Below is a small trained network, with its code and all its weights. Each question gives an input and a class and asks what happens when units are switched off, that is, made to give their printed mean instead of their output.

import numpy as np


def w(rows, s, z=0):
    codes = np.array(rows[::2]) - 128.0
    scale = np.full(codes.shape[1], s)
    scale[-1] = z or s
    return codes * scale


def norm(h):
    return h / np.sqrt((h * h).mean(-1, keepdims=True) + 1e-5)


def f(y):
    return np.maximum(y, 0)


def log_softmax(a):
    a = a - a.max(-1, keepdims=True)
    return a - np.log(np.exp(a).sum(-1, keepdims=True))


def net(x, mask):
    res = np.array(x, float).reshape(1, 3) / 4 @ E
    u = 0
    for l in range(2):
        y = f(norm(res) @ A[l][:, :-1].T + A[l][:, -1])
        res = res + np.where(mask[u : u + 10], y, B[l][:, -1]) @ B[l][:, :-1]
        u += 10
    return log_softmax(norm(res)[-1] @ U[:, :-1].T + U[:, -1])


A, B = {}, {}
E = w([
[164,7,161,197,112,100,151,126,129,122],'x0',
[129,125,100,127,132,108,123,137,219,25],'x1',
[56,175,203,86,137,31,157,122,139,128],'x2',
],0.0016)
A[0] = w([
[105,63,205,138,140,53,184,203,138,124,42],'0.n1',
[134,158,88,111,136,185,119,155,78,180,14],'0.n2',
[139,130,115,122,144,122,115,128,230,10,156],'0.n3',
[104,114,129,151,123,106,130,185,165,81,37],'0.n4',
[160,144,92,106,135,144,106,150,200,56,5],'0.n5',
[52,252,128,56,120,108,107,86,131,123,117],'0.n6',
[186,182,34,76,156,246,81,189,128,133,152],'0.n7',
[218,50,75,232,90,197,112,81,120,121,117],'0.n8',
[143,152,84,112,140,192,117,151,69,191,29],'0.n9',
[100,112,132,151,117,96,130,186,176,69,53],'0.n10',
],0.0026,0.0019)
B[0] = w([
[120,167,82,163,106,113,129,20,110,139,191],'0.n1',
[203,120,209,121,139,109,114,80,209,95,160],'0.n2',
[92,126,32,161,73,94,132,108,160,40,246],'0.n3',
[173,127,171,103,164,101,143,83,148,145,151],'0.n4',
[64,155,68,167,91,174,119,158,65,170,175],'0.n5',
[227,13,104,113,156,206,135,204,126,138,238],'0.n6',
[70,152,163,205,53,60,109,7,81,125,251],'0.n7',
[117,191,137,4,185,133,145,208,138,143,232],'0.n8',
[173,140,218,109,138,97,113,75,221,90,169],'0.n9',
[208,99,179,108,163,103,141,70,152,139,168],'0.n10',
],0.0025,0.0032)
A[1] = w([
[139,132,227,169,116,125,107,61,94,181,94],'1.n1',
[72,175,106,197,108,146,99,102,128,112,92],'1.n2',
[100,118,162,172,147,104,145,95,89,187,37],'1.n3',
[149,134,135,70,156,178,125,204,79,195,114],'1.n4',
[127,115,62,88,149,137,134,253,184,60,85],'1.n5',
[30,116,140,231,88,116,133,127,72,175,3],'1.n6',
[165,112,178,82,182,122,152,127,103,192,149],'1.n7',
[131,98,86,89,151,111,158,219,199,61,92],'1.n8',
[95,120,158,172,147,104,146,97,92,181,31],'1.n9',
[158,102,172,63,213,171,146,243,80,219,57],'1.n10',
],0.0033,0.0022)
B[1] = w([
[154,133,171,71,186,186,116,219,123,171,242],'1.n1',
[78,30,119,150,159,97,210,254,84,179,192],'1.n2',
[105,152,50,149,94,173,104,151,112,109,173],'1.n3',
[142,87,123,129,150,49,164,69,203,65,221],'1.n4',
[159,184,230,103,140,202,77,138,65,235,248],'1.n5',
[93,172,38,151,89,174,95,150,126,72,159],'1.n6',
[86,132,77,168,93,122,129,137,110,109,239],'1.n7',
[161,153,209,91,167,179,104,131,74,225,243],'1.n8',
[106,154,52,150,92,167,103,149,118,105,166],'1.n9',
[124,87,113,164,114,24,171,34,212,28,253],'1.n10',
],0.0033,0.0027)
U = w([
[185,172,254,65,169,220,72,148,99,210,193],'0',
[139,60,130,134,150,4,191,25,215,40,163],'1',
[5,140,1,212,50,164,120,194,49,119,2],'2',
],0.006,0.0008)

Each question gives the input, the list of numbers given to net, and the class t.
The units are the neurons (one row each of A and B). Each row of codes is followed by its name. A weight is (code - 128) times the scale printed after its matrix; where a second scale follows, it is the last column's (A, B and U).
mask holds one flag per neuron, layer by layer. A switched-off neuron (its flag False) gives its mean, the last column of its row in B, instead of its output. The means were averaged over made-up inputs and are rounded, as every weight is.
A unit's drop is (log p(t) with every unit on - log p(t) with that unit switched off) / (log p(t) with every unit on - log p(t) with every unit switched off).
The circuit of an input: a set's keep is (log p(t) with only the set's units on - log p(t) with every unit switched off) / (log p(t) with every unit on - log p(t) with every unit switched off). Starting from the 12 units with the biggest drops (on a tie, the unit counted first), units are removed one at a time, each time the one whose removal leaves the highest keep (on an exact tie, the one counted first), for as long as the keep stays at least 0.8.
units of the circuit, in order: the units of the circuit, biggest drop first
top k neurons: the k neurons with the biggest drops, biggest first
k most important neurons of layer l: the k neurons of layer l with the biggest drops, biggest first
drop when u is switched off: that unit's drop, to one decimal
input [1,-4,5], class 2: top 2 neurons	(0.n8 0.n1)
input [2,2,-6], class 0: units of the circuit, in order	(0.n8)
input [-7,6,2], class 0: units of the circuit, in order	(0.n6 1.n5)
input [-6,3,0], class 2: units of the circuit, in order	(0.n8 1.n2)
input [1,2,0], class 0: top 2 neurons	(0.n7 1.n10)
input [-3,1,5], class 0: top 2 neurons	(1.n5 1.n8)
input [-6,-1,6], class 1: top 2 neurons	(1.n10 0.n3)
input [-2,5,0], class 2: 3 most important neurons of layer 0	(0.n5 0.n3 0.n8)
input [0,1,5], class 0: top 2 neurons	(0.n7 0.n6)
input [-5,8,1], class 0: 2 most important neurons of layer 1	(1.n5 1.n8)
input [1,-1,-2], class 1: 2 most important neurons of layer 0	(0.n8 0.n3)
input [-5,-3,1], class 1: 2 most important neurons of layer 0	(0.n6 0.n3)
input [-4,7,1], class 0: top 3 neurons	(0.n6 1.n5 1.n8)
input [1,-3,-2], class 1: top neuron	(0.n8)
input [6,1,-1], class 0: top 2 neurons	(0.n8 0.n7)
input [-1,5,-5], class 2: drop when 0.n7 is switched off	1.9
input [1,7,-1], class 0: drop when 1.n8 is switched off	0.4
input [-7,-7,3], class 1: drop when 0.n1 is switched off	0.0
